Each row has a name. After each piece below comes the name of the row it's from, unless a question asks for something else. Each question is about the rows just above it. Some pieces are copies with a little noise. Places in a row count from 0.

zerov: [5 6 38 40 39 36 8 6 8 4 6 4 17 30 8 10 9 6 29 2 10 3 7 3 10 7 4 4 35 3 7 35 24 8 40 24 22 7 6 10 37 28 27 10 25 4 41 10 5 22 28 25 37 6 2 8 37 7 32 3]
duna: [-6 -7 3 1 -1 0 8 -7 -13 3 6 10 -1 1 9 9 7 -7 1 -7 7 2 2 -5 -12 -10 -6 8 1 10 -10 2 3 -9 1 -3 -1 -9 6 -14 0 1 0 9 1 -7 2 -14 -8 0 0 3 1 3 3 -12 2 5 1 10]
kuvo: [-10 -9 44 46 43 39 -12 -9 -15 -9 -7 -28 19 32 -12 -12 -9 -14 36 -8 -12 -9 -9 -6 -15 -15 -8 -20 41 -20 -16 41 28 -14 47 26 25 -12 -10 -16 40 33 31 -12 27 -12 43 -18 -11 24 27 29 41 -10 -5 -13 39 -11 36 -24]
zim: [3 5 0 1 0 2 -49 4 9 -24 -33 3 -1 0 -46 -50 -49 7 4 4 -48 -24 -31 3 7 7 3 1 2 1 7 -1 0 5 1 1 1 6 -38 5 2 3 1 -50 -2 6 2 9 6 3 3 1 1 -33 -25 8 1 -43 1 2]
bano: [0 0 -24 -24 -22 -20 -12 -1 -3 -7 -11 -9 -13 -19 -13 -13 -13 1 -20 1 -12 -6 -7 0 2 -2 -2 -6 -20 -4 -3 -21 -14 -1 -26 -15 -12 -1 -11 1 -22 -20 -19 -9 -16 1 -26 -1 0 -14 -17 -14 -22 -8 -5 -1 -22 -9 -21 -7]
zudi: [-15 -11 41 -6 36 41 -11 41 24 40 29 46 32 44 -9 33 -20 27 43 39 -15 47 -13 -20 -28 -10 -5 27 19 -10 -9 -12 43 36 28 -12 -9 39 -18 -14 -8 31 -24 -12 -9 -15 -14 -10 26 -6 -12 -12 -16 -9 -12 25 -8 -12 -9 -16]
gufo: [1 2 10 6 8 7 -14 0 2 -5 -7 14 5 4 -10 -14 -14 -2 7 -1 -12 -6 -8 1 3 1 3 10 6 9 2 7 5 0 7 5 5 1 -8 1 5 4 4 -12 2 0 10 0 1 4 6 3 6 -8 -9 -1 8 -11 3 14]
Put [-10 -12 39 31 39 -15 41 24 46 33 -12 -7 -14 -13 -18 -9 19 -8 -14 -9 44 -9 -15 -10 -9 29 -12 27 40 36 -15 -20 27 43 -12 -5 -12 -8 -11 -6 28 36 -9 -12 -16 25 -9 41 -20 -10 -24 -11 -12 -28 -16 26 32 47 41 43] back in order: which row is it? => kuvo
Where does [-10 -9 44 46 43 39 -12 -9 -15 -9 -7 -28 19 32 -12 -12 -9 -14 36 -8 -12 -9 -9 -6 -15 -14 -8 -20 41 -20 -16 41 28 -14 47 26 25 -12 -10 -16 40 33 31 -12 27 -12 43 -18 -11 24 27 29 41 -10 -5 -13 39 -11 36 -24] differ from kuvo, and what was there? => 25, [-15]

Bunu: [-10 4 -3 -7 -3]
kig: [19 -49 16 7 -15]
poka: [-8 -2 -14 5 22]
sofev: [15 21 29 0 -28]
dabob: [0 22 6 0 -25]
Rino: [2 22 1 1 -18]
nena: [-7 1 10 -4 -7]
sivam: [-2 20 1 2 -21]
[-3] with +1 step of 1 on every entry: => [-2]
One entry of kig was changed: [19 -49 17 7 -15]. Where, and from what? => 2, [16]

tigu: [-10 -23 -12 -8 10 1 7 -13 -5 7 -19 5 -19 3 21 -17 12 -22 -16 18 -11 20 -2 -29 10 -2 -11 3 3 36 -27 3 37 -2 -5 -8 -24 -16 -2 6 -33 10 35 -11 -14 5 -8 5 -16]
Dafip: [-8 37 -6 18 6 37 11 14 14 -1 17 7 2 46 3 11 -6 14 -17 7 -18 -9 24 9 13 -19 21 -5 -9 4 24 9 27 3 -3 15 -12 21 22 47 -5 19 4 -7 26 15 -13 3 0]
ves: [10 -2 3 2 -13 -14 -29 5 -12 7 -19 -2 -33 -23 -16 7 -17 -2 -22 37 -5 20 35 18 -8 5 3 -2 6 -11 10 -8 -19 -11 -10 21 -8 -5 3 10 -24 5 -27 -16 -11 36 3 -16 12]
q: [10 -3 4 3 -13 -14 -30 7 -12 6 -19 -1 -33 -24 -16 6 -17 -3 -22 37 -3 20 35 18 -8 6 3 -2 6 -11 10 -8 -19 -13 -10 20 -9 -5 3 10 -23 6 -27 -16 -12 36 2 -17 13] => ves
[3 37 -19 5 -13 10 -10 10 7 5 1 -11 36 3 -8 3 -17 -2 3 -19 21 -12 -11 20 -16 10 -16 -22 -16 6 -27 5 -2 -8 12 -5 -24 -2 -29 7 -11 -8 -2 -33 -14 18 -23 35 -5] is which row reordered? => tigu

falu: [37 -29 6 24]
sugan: [-49 -44 33 -18]
bapep: [-55 6 -10 58]
tobor: [-10 -55 6 59]
laf: [-21 11 -19 -12]
q: [-55 6 -10 58] => bapep
Shift each entry of [-49 -44 33] by -1 times 1: => [-50 -45 32]
Which row holds these entries in another order? [-55 -10 6 58] => bapep

Kigi: [-15 -2 0 1 2 3 -8 -11 -7 2 15 -20 -14 -9 -4 -3 24 -2 -9 -1 20 -2 -18 -9 0 -10 -5 -2 1 13 9 5 1]
valik: [7 -1 -9 -14 8 -3 -1 -19 24 47 16 0 4 4 1 18 11 -14 7 12 -11 4 -7 1 -9 14 -20 -3 -1 16 10 -1 -7]
pek: [-7 3 -1 2 -8 -1 4 -4 -2 31 -14 9 -15 4 2 17 39 3 -6 -18 -9 -13 1 8 -4 -2 8 -4 10 11 5 18 1]
Where does [-15 -2 0 1 2 3 -8 -11 -7 2 15 -20 -14 -10 -4 -3 24 -2 -9 -1 20 -2 -18 -9 0 -10 -5 -2 1 13 9 5 1] differ from Kigi, and what was there? => 13, [-9]
q: [-7 3 -1 2 -9 -1 3 -4 -3 31 -14 9 -15 5 1 17 39 3 -6 -18 -9 -13 1 7 -5 -2 8 -4 10 10 4 18 1] => pek
Where does [-15 -2 0 1 2 3 -8 -11 -7 2 15 -20 -14 -9 -4 -3 24 -2 -9 -1 20 -2 -18 -9 0 -10 -5 -1 1 13 9 5 1] differ from Kigi, and what was there? => 27, [-2]
q: [-14 -2 -1 1 3 4 -8 -11 -7 2 17 -21 -15 -9 -3 -3 25 -2 -10 -1 20 -2 -18 -10 0 -10 -5 -2 1 14 9 4 1] => Kigi
Where does [7 -1 -9 -14 8 -3 -1 -19 24 47 16 0 4 4 1 18 11 -14 7 12 -11 4 -7 1 -9 14 -20 -3 -1 16 9 -1 -7] differ from valik, and what was there? => 30, [10]
[2] with +1 step of 1 on every entry: => [3]

